Below is a small trained network, with its code and all its weights. Each question gives an input and a class and asks what happens when units are switched off, that is, made to give their printed mean instead of their output.

import numpy as np


def w(rows, s, z=0):
    codes = np.array(rows[::2]) - 128.0
    scale = np.full(codes.shape[1], s)
    scale[-1] = z or s
    return codes * scale


def norm(h):
    return h / np.sqrt((h * h).mean(-1, keepdims=True) + 1e-5)


def f(y):
    return y / 2 * (1 + np.tanh(0.7978845608 * (y + 0.044715 * y**3)))


def log_softmax(a):
    a = a - a.max(-1, keepdims=True)
    return a - np.log(np.exp(a).sum(-1, keepdims=True))


def net(x, mask):
    res = np.array(x, float).reshape(1, 2) / 4 @ E
    u = 0
    for l in range(4):
        y = f(norm(res) @ A[l][:, :-1].T + A[l][:, -1])
        res = res + np.where(mask[u : u + 5], y, B[l][:, -1]) @ B[l][:, :-1]
        u += 5
    return log_softmax(norm(res)[-1] @ U[:, :-1].T + U[:, -1])


A, B = {}, {}
E = w([
[217,157,43,92,130,238,161,69,45,126],'x0',
[71,81,56,3,122,105,201,109,146,96],'x1',
],0.0052)
A[0] = w([
[147,143,120,145,141,123,91,151,132,139,131],'0.n1',
[88,113,150,146,135,85,122,131,159,122,144],'0.n2',
[78,232,68,72,165,135,2,214,101,140,131],'0.n3',
[114,167,129,106,199,131,92,135,114,99,2],'0.n4',
[119,107,99,80,126,116,149,142,148,116,138],'0.n5',
],0.008,0.0036)
B[0] = w([
[144,86,128,116,107,144,179,84,118,108,153],'0.n1',
[156,166,106,85,170,156,94,164,107,103,254],'0.n2',
[140,112,146,112,102,139,155,114,130,99,132],'0.n3',
[138,105,82,74,2,92,166,198,189,238,97],'0.n4',
[171,111,158,165,104,149,149,98,118,133,232],'0.n5',
],0.0075,0.0047)
A[1] = w([
[113,121,122,150,141,151,162,54,95,129,153],'1.n1',
[97,139,106,137,101,115,124,131,135,165,8],'1.n2',
[155,108,160,126,156,142,129,98,127,52,165],'1.n3',
[32,55,91,52,92,57,203,115,180,128,61],'1.n4',
[2,95,156,122,122,34,131,166,178,140,98],'1.n5',
],0.0087,0.0012)
B[1] = w([
[105,136,138,118,164,93,87,166,160,103,233],'1.n1',
[189,178,99,237,166,205,26,5,111,16,101],'1.n2',
[104,141,120,108,137,110,172,170,143,167,239],'1.n3',
[115,73,217,156,1,159,187,122,96,165,253],'1.n4',
[184,162,40,123,204,116,3,86,174,34,249],'1.n5',
],0.0068,0.0058)
A[2] = w([
[137,128,180,251,89,130,121,90,127,167,102],'2.n1',
[109,84,134,143,65,137,164,58,111,135,107],'2.n2',
[161,147,66,123,129,177,140,84,89,142,103],'2.n3',
[121,120,107,116,128,151,155,115,98,134,113],'2.n4',
[82,134,86,181,93,98,116,94,144,165,8],'2.n5',
],0.013,0.0018)
B[2] = w([
[140,59,161,98,12,171,188,134,106,121,245],'2.n1',
[168,96,161,145,72,171,157,140,103,130,253],'2.n2',
[97,145,114,134,190,67,77,120,179,101,239],'2.n3',
[125,134,148,146,90,128,65,138,146,113,181],'2.n4',
[93,158,171,171,83,104,100,105,98,118,106],'2.n5',
],0.011,0.005)
A[3] = w([
[106,128,125,89,69,165,187,50,98,133,172],'3.n1',
[140,121,83,121,118,134,114,106,148,105,2],'3.n2',
[79,140,123,163,91,105,134,103,79,157,98],'3.n3',
[73,176,87,98,160,123,160,152,96,208,124],'3.n4',
[84,154,83,153,147,78,11,67,186,90,34],'3.n5',
],0.012,0.00073)
B[3] = w([
[169,44,173,167,72,141,140,176,137,97,175],'3.n1',
[119,189,198,176,169,111,98,214,110,171,143],'3.n2',
[130,169,255,206,178,119,17,178,159,90,128],'3.n3',
[97,89,133,143,192,80,226,120,193,162,147],'3.n4',
[191,166,130,45,140,121,62,150,177,13,249],'3.n5',
],0.0084,0.017)
U = w([
[190,205,137,52,177,104,28,167,187,38,197],'0',
[181,46,213,139,1,181,177,170,109,137,205],'1',
[92,122,129,119,222,75,247,147,187,209,183],'2',
[94,239,98,190,120,157,86,100,59,233,5],'3',
[76,216,80,172,108,140,81,101,56,241,19],'4',
[123,197,98,171,134,138,89,73,21,231,10],'5',
[94,186,119,159,145,170,84,58,49,207,3],'6',
],0.008,0.0031)

Each question gives the input, the list of numbers given to net, and the class t.
The units are the neurons (one row each of A and B). Each row of codes is followed by its name. A weight is (code - 128) times the scale printed after its matrix; where a second scale follows, it is the last column's (A, B and U).
mask holds one flag per neuron, layer by layer. A switched-off neuron (its flag False) gives its mean, the last column of its row in B, instead of its output. The means were averaged over made-up inputs and are rounded, as every weight is.
A unit's drop is (log p(t) with every unit on - log p(t) with that unit switched off) / (log p(t) with every unit on - log p(t) with every unit switched off).
The circuit of an input: a set's keep is (log p(t) with only the set's units on - log p(t) with every unit switched off) / (log p(t) with every unit on - log p(t) with every unit switched off). Starting from the 12 units with the biggest drops (on a tie, the unit counted first), units are removed one at a time, each time the one whose removal leaves the highest keep (on an exact tie, the one counted first), for as long as the keep stays at least 0.8.
circuit, biggest first: the units of the circuit, biggest drop first
most important unit: the unit with the biggest drop
k most important neurons: the k neurons with the biggest drops, biggest first
k most important neurons of layer l: the k neurons of layer l with the biggest drops, biggest first
drop when u is switched off: that unit's drop, to one decimal
input [3,-8], class 1: circuit, biggest first : [2.n1]
input [2,-1], class 2: 2 most important neurons of layer 2 : [2.n3; 2.n1]
input [7,-8], class 1: 4 most important neurons : [2.n1; 1.n5; 0.n2; 3.n5]
input [4,-7], class 1: 2 most important neurons : [2.n1; 1.n5]
input [3,0], class 2: 2 most important neurons : [1.n1; 0.n2]
input [4,-5], class 1: 3 most important neurons : [0.n2; 1.n5; 2.n1]
input [-6,7], class 1: 2 most important neurons : [1.n4; 0.n5]
input [3,-3], class 2: 3 most important neurons of layer 2 : [2.n1; 2.n3; 2.n2]
input [-1,-2], class 2: 2 most important neurons : [1.n4; 2.n1]
input [1,-1], class 2: 4 most important neurons : [1.n5; 2.n3; 3.n5; 1.n3]
input [-2,1], class 2: 3 most important neurons : [1.n5; 2.n1; 3.n5]
input [0,-2], class 2: 2 most important neurons : [1.n5; 1.n3]
input [1,3], class 2: 2 most important neurons of layer 0 : [0.n5; 0.n1]
input [0,-1], class 2: most important unit : 1.n5
input [-3,-2], class 2: 2 most important neurons : [0.n2; 1.n5]
input [3,3], class 2: 4 most important neurons : [1.n1; 1.n4; 0.n2; 1.n5]
input [0,4], class 1: drop when 0.n2 is switched off : 2.3
input [-5,-7], class 1: drop when 3.n2 is switched off : 0.0
input [3,-2], class 2: drop when 2.n1 is switched off : 0.8
input [5,7], class 1: drop when 0.n2 is switched off : 3.1
